Below is a small trained network, with its code and all its weights. Each question gives an input and a class and asks what happens when units are switched off, that is, made to give their printed mean instead of their output.

import numpy as np


def w(rows, s, z=0):
    codes = np.array(rows[::2]) - 128.0
    scale = np.full(codes.shape[1], s)
    scale[-1] = z or s
    return codes * scale


def f(y):
    return y / 2 * (1 + np.tanh(0.7978845608 * (y + 0.044715 * y**3)))


def log_softmax(a):
    a = a - a.max(-1, keepdims=True)
    return a - np.log(np.exp(a).sum(-1, keepdims=True))


def net(x, mask):
    res = np.array(x, float).reshape(1, 5) / 4 @ E
    y = f(res @ A[0][:, :-1].T + A[0][:, -1])
    res = res + np.where(mask, y, B[0][:, -1]) @ B[0][:, :-1]
    return log_softmax(res[-1] @ U[:, :-1].T + U[:, -1])


A, B = {}, {}
E = w([
[91,185,11,168,197,41,78,81,69],'x0',
[153,135,104,104,139,122,131,147,133],'x1',
[169,96,180,211,224,173,108,219,93],'x2',
[120,125,132,134,123,128,127,127,126],'x3',
[187,146,83,241,75,195,174,101,207],'x4',
],0.012)
A[0] = w([
[140,105,114,96,118,137,126,98,140,145],'n0',
[138,112,111,146,117,129,145,124,136,70],'n1',
[109,132,106,131,153,120,111,112,121,43],'n2',
[139,136,139,142,121,127,119,145,116,88],'n3',
[125,128,119,134,128,126,145,161,120,115],'n4',
[139,120,193,86,105,157,141,144,146,89],'n5',
[132,105,237,46,56,170,140,176,173,67],'n6',
[132,150,156,142,114,87,142,133,132,127],'n7',
[141,97,78,154,112,158,137,122,176,69],'n8',
[181,118,131,162,75,168,151,133,173,41],'n9',
[160,138,178,149,152,135,158,192,119,115],'n10',
[101,117,139,133,112,113,133,115,138,124],'n11',
[141,153,100,184,80,153,138,134,152,1],'n12',
[105,108,199,28,164,105,108,126,93,42],'n13',
[97,135,171,70,133,133,132,150,73,67],'n14',
[80,114,36,159,170,88,121,98,80,27],'n15',
[98,123,148,108,147,121,143,125,112,58],'n16',
[154,94,118,110,103,151,147,146,120,82],'n17',
[106,119,116,11,7,120,145,49,163,115],'n18',
[107,106,184,65,128,125,128,150,113,64],'n19',
[151,87,187,175,215,168,114,209,107,148],'n20',
[139,147,124,107,89,134,139,126,101,118],'n21',
],0.019,0.0045)
B[0] = w([
[104,119,147,143,110,109,127,136,138,150],'n0',
[125,105,99,131,118,117,105,135,148,142],'n1',
[134,106,133,150,157,119,128,135,91,150],'n2',
[122,148,134,104,126,126,146,117,131,136],'n3',
[118,131,164,151,124,131,133,90,120,134],'n4',
[151,153,123,114,162,99,142,124,83,185],'n5',
[188,142,115,148,121,91,122,139,18,237],'n6',
[121,110,127,133,110,117,127,133,125,129],'n7',
[159,108,127,133,138,133,127,119,172,172],'n8',
[178,115,102,127,131,125,127,101,184,194],'n9',
[79,130,150,143,130,155,122,147,130,189],'n10',
[127,131,123,110,133,130,131,151,145,139],'n11',
[179,120,137,108,130,133,129,120,187,178],'n12',
[175,110,112,133,120,135,135,117,219,209],'n13',
[169,117,132,125,132,145,124,105,175,180],'n14',
[180,147,119,132,124,103,129,133,47,208],'n15',
[154,133,125,136,123,134,131,123,164,147],'n16',
[139,136,112,129,129,118,120,123,94,149],'n17',
[4,135,157,117,130,169,127,148,134,252],'n18',
[156,107,103,127,136,126,122,105,176,182],'n19',
[13,132,146,108,110,146,132,142,131,250],'n20',
[106,125,142,158,107,127,134,120,129,144],'n21',
],0.033,0.031)
U = w([
[2,162,137,115,116,206,155,122,110,214],'0',
[147,180,76,147,148,119,153,100,29,173],'1',
[154,108,75,127,131,186,145,51,202,4],'2',
],0.0083,0.0025)

Each question gives the input, the list of numbers given to net, and the class t.
The units are the neurons (one row each of A and B). Each row of codes is followed by its name. A weight is (code - 128) times the scale printed after its matrix; where a second scale follows, it is the last column's (A, B and U).
mask holds one flag per neuron, in row order. A switched-off neuron (its flag False) gives its mean, the last column of its row in B, instead of its output. The means were averaged over made-up inputs and are rounded, as every weight is.
A unit's drop is (log p(t) with every unit on - log p(t) with that unit switched off) / (log p(t) with every unit on - log p(t) with every unit switched off).
The circuit of an input: a set's keep is (log p(t) with only the set's units on - log p(t) with every unit switched off) / (log p(t) with every unit on - log p(t) with every unit switched off). Starting from the 12 units with the biggest drops (on a tie, the unit counted first), units are removed one at a time, each time the one whose removal leaves the highest keep (on an exact tie, the one counted first), for as long as the keep stays at least 0.8.
units of the circuit, in order: the units of the circuit, biggest drop first
top k neurons: the k neurons with the biggest drops, biggest first
drop when u is switched off: that unit's drop, to one decimal
input [4,-2,-4,-3,6], class 2: top 2 neurons => (n20; n6)
input [-6,-4,0,4,-1], class 1: units of the circuit, in order => (n6)
input [-7,5,6,-7,-2], class 1: top 2 neurons => (n6; n18)
input [3,1,-7,-8,-8], class 2: top 2 neurons => (n13; n20)
input [-7,5,2,0,-6], class 1: top 2 neurons => (n6; n5)
input [-7,-4,-5,-6,4], class 1: top 2 neurons => (n6; n20)
input [-5,8,2,1,-5], class 1: top 3 neurons => (n6; n5; n9)
input [-8,7,6,8,8], class 1: top 3 neurons => (n6; n5; n13)
input [6,4,-5,-6,-6], class 1: top 3 neurons => (n15; n20; n9)
input [-2,-3,3,0,-5], class 2: top 2 neurons => (n18; n13)
input [2,-2,-5,-6,7], class 2: drop when n20 is switched off => 0.7
input [-7,-3,3,1,-2], class 1: drop when n6 is switched off => 1.0
input [0,-4,0,4,-1], class 2: drop when n21 is switched off => 0.0
input [1,3,5,-8,-8], class 2: units of the circuit, in order => (n13)
